The elements form a tree. The symbols zi za gi sa ki su pick a child and ka picks the parent.
Vel has zi: Sis, za: Gan, gi: Zib, sa: Baf, ki: Kiz, su: Gav
Sis has zi: Guk, za: Gez, gi: Zas, sa: Goz, ki: Nel, su: Rov
Gan has zi: Bep, za: Bez, gi: Fom, sa: Lib, ki: Zis, su: Bod
Zib has zi: Bik, za: Bor, gi: Seg, sa: Vip, ki: Zaz, su: Mar
Baf has zi: Puz, za: Siz, gi: Pem, sa: Lin, ki: Gid, su: Zar
Kiz has zi: Foz, za: Zus, gi: Doz, sa: Lel, ki: Fod, su: Lok
Gav has zi: Mep, za: Vav, gi: Mur, sa: Vas, ki: Zor, su: Zan

Start at a row and follow the symbols one at a time.
Answer with the element's row; about right is enough.
new walk
[0.273, -0.098, -0.033, -0.47, 0.726, -0.431, -0.426, -0.071, -0.392, 0.497, -0.362, -0.069, 0.46, 0.089, 0.609, 0.07, -0.013, 0.601, 0.19, 0.415]
ka -> [0.002, -0.198, -0.231, -0.233, 0.924, -0.354, -0.762, 0.233, -0.164, 0.856, -0.415, -0.186, 0.12, 0.016, 0.429, -0.28, -0.119, 0.218, 0.201, -0.165]
su -> [0.348, -0.202, 0.081, -0.576, 0.709, -0.29, -0.431, -0.141, -0.321, 0.425, -0.256, -0.007, 0.558, -0.002, 0.698, 0.103, -0.125, 0.666, 0.254, 0.361]
ka -> [-0.062, -0.165, -0.161, -0.208, 1.0, -0.332, -0.747, 0.367, -0.147, 0.777, -0.314, -0.265, 0.051, 0.076, 0.379, -0.214, -0.134, 0.276, 0.093, -0.234]
sa -> [-0.382, -0.618, -0.562, -0.342, 0.714, -0.431, -0.13, 0.433, -0.324, 0.188, -0.324, 0.375, 0.132, 0.002, 0.424, -0.298, -0.365, 0.483, 0.278, -0.058]
ka -> [-0.111, -0.048, -0.189, -0.224, 0.944, -0.325, -0.804, 0.28, -0.051, 0.753, -0.264, -0.163, 0.064, 0.138, 0.369, -0.175, 0.023, 0.377, 0.203, -0.237]
zi -> [0.119, -0.082, 0.186, -0.567, 0.337, -0.778, -0.623, 0.408, -0.194, 0.313, -0.485, -0.13, -0.554, -0.062, 0.501, 0.118, -0.37, 0.502, -0.053, -0.153]
ka -> [-0.013, -0.159, -0.247, -0.265, 0.949, -0.243, -0.765, 0.28, -0.08, 0.716, -0.337, -0.194, 0.043, 0.026, 0.49, -0.225, -0.11, 0.313, 0.193, -0.26]
gi -> [0.244, -0.911, -0.198, -0.246, 0.221, -0.345, -0.846, -0.101, -0.398, 0.706, 0.07, -0.017, -0.263, -0.228, 0.501, -0.218, -0.125, 0.218, 0.358, -0.001]
ka -> [-0.086, -0.175, -0.269, -0.242, 0.926, -0.358, -0.737, 0.298, -0.14, 0.79, -0.313, -0.195, 0.118, -0.004, 0.537, -0.242, 0.012, 0.276, 0.164, -0.239]
sa -> [-0.292, -0.606, -0.707, -0.38, 0.74, -0.526, -0.214, 0.405, -0.36, 0.26, -0.126, 0.303, 0.152, -0.024, 0.229, -0.212, -0.399, 0.483, 0.326, -0.111]
ka -> [-0.194, -0.14, -0.266, -0.271, 0.867, -0.404, -0.8, 0.251, -0.147, 0.784, -0.257, -0.182, 0.098, 0.064, 0.428, -0.151, -0.088, 0.319, 0.209, -0.25]
za -> [-0.209, -0.389, -0.203, 0.286, 0.372, -0.544, -0.572, 0.16, -0.504, 0.768, -0.495, 0.298, 0.114, 0.382, 0.505, 0.301, -0.093, 0.262, -0.103, -0.2]
ka -> [-0.058, -0.147, -0.193, -0.261, 0.989, -0.305, -0.65, 0.277, -0.177, 0.795, -0.44, -0.24, 0.195, 0.04, 0.316, -0.219, -0.151, 0.324, 0.24, -0.24]
gi -> [0.229, -0.874, -0.321, -0.277, 0.335, -0.34, -0.804, 0.039, -0.309, 0.617, 0.168, -0.029, -0.261, -0.247, 0.496, -0.341, 0.026, 0.222, 0.391, 0.027]
ka -> [-0.162, -0.222, -0.257, -0.207, 0.917, -0.319, -0.669, 0.244, -0.108, 0.728, -0.46, -0.215, 0.065, -0.059, 0.337, -0.189, 0.006, 0.266, 0.165, -0.254]
sa -> [-0.261, -0.574, -0.669, -0.357, 0.843, -0.436, -0.145, 0.43, -0.396, 0.299, -0.386, 0.332, 0.054, -0.018, 0.27, -0.23, -0.374, 0.508, 0.13, -0.072]
ka -> [-0.063, -0.18, -0.219, -0.385, 1.021, -0.301, -0.601, 0.3, -0.186, 0.895, -0.327, -0.144, 0.144, 0.06, 0.292, -0.201, -0.148, 0.326, 0.225, -0.28]
su -> [0.328, -0.272, -0.017, -0.641, 0.678, -0.417, -0.454, -0.136, -0.33, 0.427, -0.246, -0.193, 0.458, 0.004, 0.703, -0.161, -0.057, 0.553, 0.28, 0.378]
ka -> [-0.007, -0.225, -0.284, -0.263, 0.9, -0.383, -0.721, 0.26, -0.221, 0.77, -0.324, -0.246, 0.153, 0.06, 0.318, -0.284, -0.078, 0.231, 0.226, -0.201]
sa -> [-0.301, -0.74, -0.578, -0.33, 0.792, -0.459, -0.247, 0.347, -0.423, 0.249, -0.245, 0.295, 0.198, 0.002, 0.37, -0.26, -0.414, 0.423, 0.168, -0.034]
ka -> [-0.022, -0.218, -0.203, -0.154, 0.922, -0.462, -0.736, 0.213, -0.283, 0.884, -0.367, -0.193, 0.144, 0.024, 0.367, -0.181, 0.022, 0.344, 0.205, -0.249]
gi -> [0.212, -0.85, -0.195, -0.136, 0.369, -0.469, -0.887, -0.024, -0.266, 0.763, 0.078, -0.077, -0.246, -0.145, 0.395, -0.265, -0.177, 0.351, 0.329, -0.048]
ka -> [-0.056, -0.19, -0.14, -0.248, 0.835, -0.336, -0.789, 0.244, -0.075, 0.741, -0.256, -0.266, 0.13, 0.037, 0.483, -0.218, -0.189, 0.238, 0.266, -0.235]
ka -> [-0.22, 0.506, 0.145, 0.111, 0.758, 0.263, -0.267, 0.204, 0.462, 0.417, 0.025, -0.674, 0.204, -0.098, -0.331, -0.427, 0.607, -0.394, 0.069, -0.484]
gi -> [-0.12, -0.135, -0.242, -0.262, 0.877, -0.389, -0.682, 0.313, -0.057, 0.808, -0.33, -0.276, 0.198, 0.014, 0.455, -0.207, -0.11, 0.375, 0.084, -0.202]
gi -> [0.097, -0.796, -0.207, -0.255, 0.337, -0.479, -0.832, -0.07, -0.33, 0.707, 0.16, -0.119, -0.351, -0.193, 0.576, -0.345, -0.13, 0.256, 0.238, 0.025]
ka -> [-0.068, -0.107, -0.208, -0.166, 0.978, -0.26, -0.636, 0.279, -0.257, 0.734, -0.259, -0.17, 0.156, 0.129, 0.382, -0.162, -0.033, 0.342, 0.278, -0.215]
sa -> [-0.388, -0.688, -0.589, -0.272, 0.778, -0.454, -0.238, 0.472, -0.375, 0.216, -0.276, 0.36, 0.161, -0.02, 0.292, -0.249, -0.281, 0.447, 0.194, 0.103]
ka -> [-0.136, -0.191, -0.28, -0.259, 0.9, -0.37, -0.765, 0.238, -0.153, 0.847, -0.394, -0.222, 0.057, 0.067, 0.508, -0.263, -0.02, 0.331, 0.162, -0.276]
gi -> [0.133, -0.88, -0.144, -0.28, 0.222, -0.28, -0.855, 0.05, -0.261, 0.613, 0.138, -0.087, -0.151, -0.171, 0.481, -0.285, -0.056, 0.263, 0.377, 0.089]
new walk
[-0.235, 0.501, 0.014, 0.006, 0.871, 0.259, -0.312, 0.201, 0.453, 0.285, 0.113, -0.758, 0.14, -0.037, -0.214, -0.447, 0.504, -0.432, 0.19, -0.463]
sa -> [0.443, 0.1, 0.08, 0.223, 0.41, 0.241, 0.667, -0.171, 0.024, 0.205, 0.098, -0.351, -0.209, -0.014, -0.363, -0.4, 0.528, 0.125, -0.801, -0.718]
zi -> [0.517, 0.067, 0.424, -0.173, 0.018, -0.2, 0.668, -0.16, -0.011, 0.04, -0.151, -0.045, -0.631, -0.258, -0.039, -0.133, 0.058, 0.41, -0.939, -0.689]
ka -> [0.502, 0.034, 0.186, 0.31, 0.502, 0.248, 0.629, -0.168, -0.04, 0.301, 0.165, -0.348, -0.043, -0.154, -0.385, -0.452, 0.65, 0.172, -0.799, -0.707]
su -> [0.863, 0.192, 0.337, -0.054, 0.293, 0.181, 0.851, -0.421, -0.204, -0.054, 0.103, -0.058, 0.381, -0.161, -0.12, -0.181, 0.534, 0.544, -0.559, 0.086]
ka -> [0.525, 0.015, 0.091, 0.105, 0.578, 0.14, 0.671, -0.125, -0.014, 0.226, 0.101, -0.181, -0.018, -0.227, -0.349, -0.439, 0.618, 0.211, -0.722, -0.757]
zi -> [0.632, 0.19, 0.375, -0.333, 0.07, -0.281, 0.533, -0.078, -0.009, -0.091, -0.084, -0.111, -0.483, -0.307, -0.178, -0.066, 0.145, 0.441, -0.906, -0.609]
ka -> [0.504, 0.013, 0.087, 0.199, 0.545, 0.236, 0.62, -0.057, -0.024, 0.261, 0.188, -0.294, -0.097, -0.128, -0.399, -0.354, 0.486, 0.26, -0.775, -0.721]
za -> [0.359, -0.185, 0.099, 0.632, 0.005, -0.046, 0.694, -0.263, -0.444, 0.303, -0.177, 0.34, -0.083, 0.303, -0.158, 0.082, 0.389, 0.136, -0.939, -0.622]
ka -> [0.424, 0.046, 0.14, 0.135, 0.565, 0.274, 0.611, -0.169, 0.047, 0.276, 0.083, -0.243, -0.112, -0.177, -0.299, -0.393, 0.591, 0.147, -0.713, -0.673]
ki -> [0.909, 0.01, -0.396, 0.271, 0.084, 0.561, 0.548, -0.175, -0.02, 0.208, -0.28, 0.046, -0.223, -0.394, -0.291, -0.183, -0.015, 0.379, -0.547, -0.618]
ka -> [0.485, 0.056, 0.09, 0.099, 0.533, 0.34, 0.607, -0.237, -0.061, 0.241, 0.141, -0.285, -0.077, -0.089, -0.311, -0.344, 0.614, 0.19, -0.765, -0.704]
zi -> [0.52, 0.108, 0.414, -0.207, 0.028, -0.152, 0.555, -0.188, 0.041, 0.005, -0.032, -0.02, -0.541, -0.213, -0.205, 0.01, 0.083, 0.444, -0.869, -0.692]
ka -> [0.537, 0.077, 0.123, 0.18, 0.515, 0.18, 0.679, -0.116, -0.031, 0.23, -0.072, -0.314, -0.056, -0.09, -0.366, -0.321, 0.488, 0.097, -0.69, -0.74]
ki -> [0.817, -0.015, -0.414, 0.297, 0.035, 0.686, 0.651, -0.093, -0.06, 0.142, -0.34, 0.023, -0.073, -0.302, -0.226, -0.097, 0.05, 0.398, -0.447, -0.549]
ka -> [0.517, 0.054, 0.022, 0.166, 0.596, 0.248, 0.623, -0.084, -0.02, 0.219, 0.116, -0.254, -0.12, -0.208, -0.265, -0.552, 0.598, 0.148, -0.768, -0.78]
su -> [0.833, 0.133, 0.304, -0.109, 0.455, 0.1, 0.648, -0.452, -0.317, -0.102, 0.228, -0.112, 0.323, -0.055, -0.089, -0.138, 0.505, 0.497, -0.682, 0.049]
ka -> [0.486, 0.091, 0.045, 0.12, 0.489, 0.221, 0.69, -0.171, 0.007, 0.118, 0.149, -0.209, -0.068, -0.126, -0.337, -0.427, 0.582, 0.003, -0.782, -0.705]
sa -> [0.375, -0.345, -0.211, 0.093, 0.455, 0.02, 1.004, 0.264, -0.415, -0.395, 0.119, 0.243, -0.027, -0.165, -0.467, -0.419, 0.262, 0.239, -0.633, -0.276]
ka -> [0.514, 0.115, 0.034, 0.115, 0.517, 0.217, 0.684, -0.232, -0.108, 0.07, 0.087, -0.351, -0.099, -0.164, -0.376, -0.509, 0.538, 0.08, -0.631, -0.746]
za -> [0.278, -0.194, 0.136, 0.673, 0.013, -0.099, 0.567, -0.23, -0.444, 0.287, -0.102, 0.376, -0.095, 0.179, -0.266, 0.066, 0.471, 0.17, -0.929, -0.53]
ka -> [0.488, 0.071, 0.076, 0.094, 0.506, 0.287, 0.585, -0.137, 0.096, 0.246, 0.103, -0.261, 0.086, -0.23, -0.353, -0.346, 0.525, 0.26, -0.746, -0.77]
su -> [0.865, 0.095, 0.195, -0.06, 0.306, 0.115, 0.787, -0.304, -0.305, 0.062, 0.016, -0.1, 0.379, -0.069, -0.107, -0.13, 0.594, 0.544, -0.604, 0.12]
ka -> [0.491, 0.036, 0.223, 0.136, 0.702, 0.371, 0.659, -0.105, -0.002, 0.228, 0.128, -0.237, -0.105, -0.087, -0.254, -0.378, 0.557, 0.093, -0.622, -0.765]
gi -> [0.699, -0.685, 0.075, 0.031, -0.162, 0.213, 0.395, -0.395, -0.316, 0.226, 0.61, -0.06, -0.358, -0.306, -0.137, -0.362, 0.334, 0.162, -0.472, -0.54]
ka -> [0.564, 0.119, 0.054, 0.154, 0.601, 0.315, 0.637, -0.207, -0.012, 0.215, 0.162, -0.22, 0.03, -0.166, -0.229, -0.379, 0.531, 0.143, -0.627, -0.83]
zi -> [0.5, 0.128, 0.438, -0.134, 0.15, -0.233, 0.596, -0.041, 0.135, -0.12, 0.072, -0.017, -0.65, -0.239, -0.182, -0.06, 0.106, 0.408, -0.942, -0.69]
ka -> [0.589, 0.163, 0.058, 0.246, 0.517, 0.258, 0.694, -0.136, -0.01, 0.268, 0.108, -0.279, -0.089, -0.115, -0.311, -0.317, 0.522, 0.086, -0.698, -0.788]
ka -> [-0.283, 0.456, 0.132, 0.076, 0.673, 0.268, -0.269, 0.233, 0.519, 0.352, 0.0, -0.723, 0.221, 0.065, -0.169, -0.41, 0.504, -0.469, 0.181, -0.52]
ki -> [-0.554, 0.903, 0.12, 0.254, -0.043, 0.287, -0.624, -0.367, -0.29, -0.362, -0.039, 0.05, 0.201, -0.146, -0.152, -0.981, 0.068, -0.252, -0.11, 0.003]
ka -> [-0.352, 0.493, 0.049, 0.061, 0.793, 0.289, -0.207, 0.304, 0.483, 0.308, 0.047, -0.711, 0.163, 0.066, -0.259, -0.495, 0.464, -0.355, 0.061, -0.508]
new walk
[-0.09, 0.464, 0.382, -0.212, -0.234, -0.866, 0.652, -0.11, 0.399, 0.109, -0.18, -0.053, -0.576, -0.616, -0.231, 0.428, -0.107, -0.149, 0.472, -0.019]
ka -> [-0.287, 0.468, 0.076, 0.052, 0.041, -0.41, 0.566, -0.246, 0.477, 0.536, -0.063, -0.229, -0.045, -0.722, -0.219, 0.116, 0.309, -0.51, 0.879, 0.032]
gi -> [0.033, -0.402, -0.028, 0.126, -0.335, -0.485, 0.255, -0.509, 0.268, 0.289, 0.488, -0.153, -0.288, -0.783, 0.004, 0.038, 0.211, -0.639, 0.856, 0.341]
ka -> [-0.409, 0.416, 0.037, 0.033, 0.122, -0.421, 0.494, -0.2, 0.394, 0.421, -0.007, -0.285, -0.08, -0.609, -0.227, 0.16, 0.354, -0.533, 0.789, -0.041]
zi -> [-0.179, 0.523, 0.351, -0.254, -0.225, -0.874, 0.518, -0.263, 0.397, 0.053, -0.115, 0.05, -0.498, -0.602, -0.101, 0.465, -0.169, -0.116, 0.537, -0.049]
ka -> [-0.312, 0.393, -0.014, 0.06, 0.087, -0.274, 0.574, -0.138, 0.318, 0.314, -0.074, -0.356, -0.061, -0.719, -0.268, 0.173, 0.261, -0.597, 0.808, -0.012]
su -> [0.092, 0.425, 0.232, -0.209, -0.097, -0.409, 0.672, -0.573, 0.144, 0.151, -0.021, -0.121, 0.358, -0.468, -0.046, 0.335, 0.277, 0.047, 0.776, 0.659]
ka -> [-0.331, 0.433, -0.061, 0.04, 0.147, -0.455, 0.577, -0.13, 0.369, 0.527, -0.02, -0.299, -0.048, -0.741, -0.288, 0.159, 0.341, -0.504, 0.947, -0.017]
su -> [0.078, 0.303, 0.232, -0.212, 0.011, -0.417, 0.638, -0.461, 0.197, 0.169, -0.054, -0.202, 0.338, -0.488, -0.106, 0.332, 0.323, -0.029, 0.586, 0.817]
ka -> [-0.296, 0.438, 0.003, 0.088, 0.098, -0.377, 0.5, -0.31, 0.401, 0.415, -0.1, -0.298, -0.022, -0.706, -0.314, 0.079, 0.335, -0.552, 0.934, -0.083]
ki -> [0.193, 0.255, -0.343, 0.207, -0.465, 0.027, 0.476, -0.15, 0.12, 0.245, -0.588, -0.087, -0.061, -0.713, -0.324, 0.406, -0.116, -0.281, 0.948, -0.098]
ka -> [-0.286, 0.334, 0.067, 0.158, 0.157, -0.391, 0.523, -0.154, 0.376, 0.28, -0.037, -0.174, -0.119, -0.588, -0.228, 0.095, 0.398, -0.602, 0.873, -0.015]
ki -> [0.172, 0.325, -0.31, 0.117, -0.407, 0.029, 0.501, -0.059, 0.214, 0.31, -0.523, -0.083, -0.023, -0.809, -0.226, 0.455, -0.129, -0.338, 0.825, -0.001]
ka -> [-0.376, 0.345, 0.049, 0.062, 0.06, -0.38, 0.539, -0.255, 0.422, 0.335, -0.177, -0.207, -0.049, -0.699, -0.279, 0.094, 0.34, -0.57, 0.817, -0.003]
ka -> [-0.392, 0.605, 0.087, 0.065, 0.762, 0.266, -0.191, 0.185, 0.468, 0.394, 0.048, -0.619, 0.165, 0.066, -0.11, -0.333, 0.423, -0.51, 0.106, -0.479]
su -> [-0.145, 0.07, 0.149, 0.252, -0.245, -0.128, 0.111, 0.528, 0.738, -0.084, 0.342, -0.699, 0.544, 0.811, 0.444, -0.238, -0.068, -0.189, 0.112, -0.346]
gi -> [0.144, -0.619, 0.156, 0.208, -0.619, 0.003, -0.18, 0.142, 0.639, -0.038, 0.76, -0.375, 0.087, 0.453, 0.461, -0.371, -0.199, -0.127, 0.265, -0.027]
ka -> [0.015, 0.149, 0.063, 0.271, -0.25, -0.021, 0.126, 0.501, 0.849, -0.191, 0.323, -0.602, 0.425, 0.781, 0.45, -0.262, -0.085, -0.107, 0.269, -0.329]
sa -> [-0.32, -0.342, -0.243, 0.073, -0.239, -0.238, 0.511, 0.656, 0.556, -0.551, 0.376, -0.083, 0.252, 0.682, 0.231, -0.326, -0.451, 0.004, 0.311, 0.023]
ka -> [-0.131, 0.168, 0.089, 0.197, -0.272, 0.056, 0.074, 0.574, 0.771, -0.116, 0.25, -0.715, 0.434, 0.847, 0.479, -0.385, -0.03, -0.114, 0.19, -0.259]
sa -> [-0.384, -0.435, -0.315, 0.026, -0.314, -0.246, 0.635, 0.713, 0.462, -0.523, 0.234, -0.202, 0.482, 0.672, 0.256, -0.316, -0.321, 0.089, 0.15, -0.107]
ka -> [-0.135, 0.072, 0.103, 0.303, -0.311, 0.073, 0.088, 0.435, 0.891, -0.093, 0.283, -0.776, 0.35, 0.627, 0.498, -0.286, 0.009, -0.193, 0.154, -0.464]
sa -> [-0.28, -0.369, -0.327, 0.133, -0.181, -0.209, 0.604, 0.697, 0.482, -0.478, 0.366, -0.133, 0.449, 0.673, 0.388, -0.362, -0.388, 0.05, 0.032, -0.123]
ka -> [0.005, 0.063, 0.102, 0.246, -0.264, -0.078, 0.122, 0.452, 0.677, -0.153, 0.284, -0.809, 0.428, 0.789, 0.475, -0.376, -0.158, -0.167, 0.066, -0.401]
sa -> [-0.329, -0.39, -0.317, -0.027, -0.316, -0.129, 0.657, 0.706, 0.545, -0.514, 0.297, -0.155, 0.351, 0.64, 0.291, -0.372, -0.443, 0.105, 0.277, -0.188]
ka -> [0.004, 0.089, 0.169, 0.246, -0.254, -0.054, 0.062, 0.527, 0.856, -0.089, 0.306, -0.764, 0.563, 0.735, 0.432, -0.314, -0.127, -0.232, 0.189, -0.354]
ka -> [-0.254, 0.497, 0.073, 0.066, 0.689, 0.306, -0.237, 0.245, 0.377, 0.356, 0.05, -0.692, 0.243, -0.047, -0.231, -0.51, 0.608, -0.411, 0.168, -0.455]
za -> [-0.24, -0.078, 0.085, -0.361, 0.523, 0.74, -0.375, 0.25, 0.282, -0.233, 0.26, -0.205, -0.239, 0.388, -0.472, 0.732, 0.314, -0.429, -0.19, 0.118]
zi -> [-0.308, 0.068, 0.296, -0.672, 0.141, 0.143, -0.321, 0.169, 0.218, -0.524, 0.171, 0.049, -0.651, -0.004, -0.313, 0.973, -0.185, -0.21, -0.423, 0.083]
